Below are the code and all the weights of a small trained network. Each question names an input and a target symbol and asks about switching units off, where a switched-off unit gives its printed mean instead of its output.

import numpy as np


def w(rows, s, z=0):
    codes = np.array(rows[::2]) - 128.0
    scale = np.full(codes.shape[1], s)
    scale[-1] = z or s
    return codes * scale


def norm(h):
    return h / np.sqrt((h * h).mean(-1, keepdims=True) + 1e-5)


def f(y):
    return y / 2 * (1 + np.tanh(0.7978845608 * (y + 0.044715 * y**3)))


def softmax(a):
    e = np.exp(a - a.max(-1, keepdims=True))
    return e / e.sum(-1, keepdims=True)


def log_softmax(a):
    a = a - a.max(-1, keepdims=True)
    return a - np.log(np.exp(a).sum(-1, keepdims=True))


def net(x, mask):
    ids = ['ΘΣγεζψ'.index(c) for c in x.split()]
    T = len(ids)
    res = E[ids] + P[:T]
    r = norm(res)
    for j in range(2):
        rows = slice(2 * j, 2 * j + 2)
        q, k, v = (r @ M[0][rows].T for M in (Q, K, V))
        z = softmax(np.where(np.tri(T) > 0, q @ k.T / 2**0.5, -1e9)) @ v
        o = O[0][rows]
        res = res + np.where(mask[j], z, o[:, -1]) @ o[:, :-1]
    y = f(norm(res) @ A[0][:, :-1].T + A[0][:, -1])
    res = res + np.where(mask[2:18], y, B[0][:, -1]) @ B[0][:, :-1]
    return log_softmax(norm(res)[-1] @ U[:, :-1].T + U[:, -1])


Q, K, V, O, A, B = {}, {}, {}, {}, {}, {}
E = w([
[41,83,212,135,173,108],'Θ',
[134,40,122,117,98,90],'Σ',
[68,150,89,121,170,69],'γ',
[110,52,162,196,111,191],'ε',
[74,78,107,80,219,23],'ζ',
[86,161,165,250,93,140],'ψ',
],0.011)
P = w([
[164,180,203,105,218,226],'0',
[77,162,173,100,2,102],'1',
[107,159,150,140,29,112],'2',
[96,162,73,135,52,140],'3',
[133,104,108,176,44,93],'4',
[155,105,58,184,112,120],'5',
],0.0056)
Q[0] = w([
[109,50,183,123,99,170],'H1',
[183,35,145,199,28,188],'H1',
[222,217,130,157,255,132],'H2',
[188,30,142,237,82,175],'H2',
],0.0051)
K[0] = w([
[148,7,217,144,100,207],'H1',
[67,151,192,231,89,212],'H1',
[171,127,2,66,51,84],'H2',
[112,141,137,226,168,223],'H2',
],0.0051)
V[0] = w([
[137,38,66,111,220,71],'H1',
[128,253,168,211,132,151],'H1',
[188,88,152,158,99,209],'H2',
[159,67,61,158,217,155],'H2',
],0.005)
O[0] = w([
[117,166,162,190,53,140,179],'H1',
[173,61,76,116,222,134,127],'H1',
[2,129,167,27,76,98,4],'H2',
[122,176,174,191,96,190,95],'H2',
],0.0056,0.0038)
A[0] = w([
[110,177,131,163,133,160,119],'N1',
[180,145,153,182,69,188,171],'N2',
[156,107,65,41,138,51,186],'N3',
[132,206,160,149,45,152,108],'N4',
[102,193,138,158,108,171,118],'N5',
[92,193,137,180,131,192,70],'N6',
[125,127,146,95,242,138,173],'N7',
[124,91,135,71,216,85,111],'N8',
[117,58,155,142,123,254,76],'N9',
[198,95,160,176,80,188,150],'N10',
[134,156,54,81,45,126,192],'N11',
[118,93,139,140,112,147,197],'N12',
[103,114,139,171,120,111,144],'N13',
[172,152,95,89,200,190,38],'N14',
[184,147,106,97,139,152,4],'N15',
[209,194,95,69,138,132,64],'N16',
],0.0078,0.0044)
B[0] = w([
[129,86,137,72,109,85,151],'N1',
[51,185,199,51,155,121,161],'N2',
[140,111,207,79,107,225,252],'N3',
[107,171,219,112,182,45,135],'N4',
[115,107,253,72,147,112,139],'N5',
[124,129,197,56,72,144,142],'N6',
[64,141,210,83,81,24,202],'N7',
[44,237,200,129,106,49,180],'N8',
[103,114,66,90,10,190,164],'N9',
[69,205,198,84,94,147,158],'N10',
[167,139,196,156,126,134,192],'N11',
[163,129,92,124,186,140,192],'N12',
[156,133,77,138,143,77,231],'N13',
[66,136,195,158,107,65,121],'N14',
[112,91,140,78,70,118,90],'N15',
[179,56,24,102,59,168,102],'N16',
],0.0062,0.0036)
U = w([
[217,35,124,31,194,118,101],'Θ',
[160,109,2,249,213,69,184],'Σ',
[155,150,83,74,186,144,2],'γ',
[210,56,163,132,116,145,32],'ε',
[77,67,88,86,57,228,193],'ζ',
[46,199,228,134,146,44,167],'ψ',
],0.006,0.0036)

Each question gives the input, a string of symbols that net reads in full, and the target symbol t.
The units are the heads (2 rows each of Q, K, V and O) and the neurons (one row each of A and B). Each row of codes is followed by its name. A weight is (code - 128) times the scale printed after its matrix; where a second scale follows, it is the last column's (O, A, B and U).
mask holds one flag per unit, heads first, then neurons. A switched-off unit (its flag False) gives its mean, the last column of its rows in O or B, instead of its output. The means were averaged over made-up inputs and are rounded, as every weight is.
A unit's drop is (log p(t) with every unit on - log p(t) with that unit switched off) / (log p(t) with every unit on - log p(t) with every unit switched off).
The circuit of an input: a set's keep is (log p(t) with only the set's units on - log p(t) with every unit switched off) / (log p(t) with every unit on - log p(t) with every unit switched off). Starting from the 12 units with the biggest drops (on a tie, the unit counted first), units are removed one at a time, each time the one whose removal leaves the highest keep (on an exact tie, the one counted first), for as long as the keep stays at least 0.8.
units of the circuit, in order: the units of the circuit, biggest drop first
k most important neurons: the k neurons with the biggest drops, biggest first
heads that matter: for each layer, one digit per head in row order, 1 if its drop is at least 0.15 and else 0, layers parted by /
drop when u is switched off: that unit's drop, to one decimal
input γ ψ Σ, target Θ: units of the circuit, in order	H1
input γ γ γ ζ Σ, target ψ: units of the circuit, in order	N10, N2, H2
input Σ ε ζ Σ ζ γ, target ψ: heads that matter	11
input γ ε γ γ Θ Θ, target Σ: heads that matter	00
input ζ ψ ζ Σ ψ, target Σ: units of the circuit, in order	H1, N3
input γ Σ ζ ζ, target Σ: 2 most important neurons	N7, N2
input γ γ Σ, target ψ: 2 most important neurons	N2, N10
input ζ ζ γ Θ γ, target Σ: 2 most important neurons	N7, N8
input ψ Θ Θ γ γ, target Σ: heads that matter	00
input Θ γ Σ ψ Θ ζ, target ψ: heads that matter	00
input Σ γ γ ε ε Σ, target ζ: 2 most important neurons	N3, N4
input γ Θ ζ γ ζ Θ, target Σ: drop when N12 is switched off	0.2
input Σ ψ ψ, target Σ: drop when H2 is switched off	1.8
input ε ζ γ ζ γ Σ, target ζ: drop when H1 is switched off	0.0
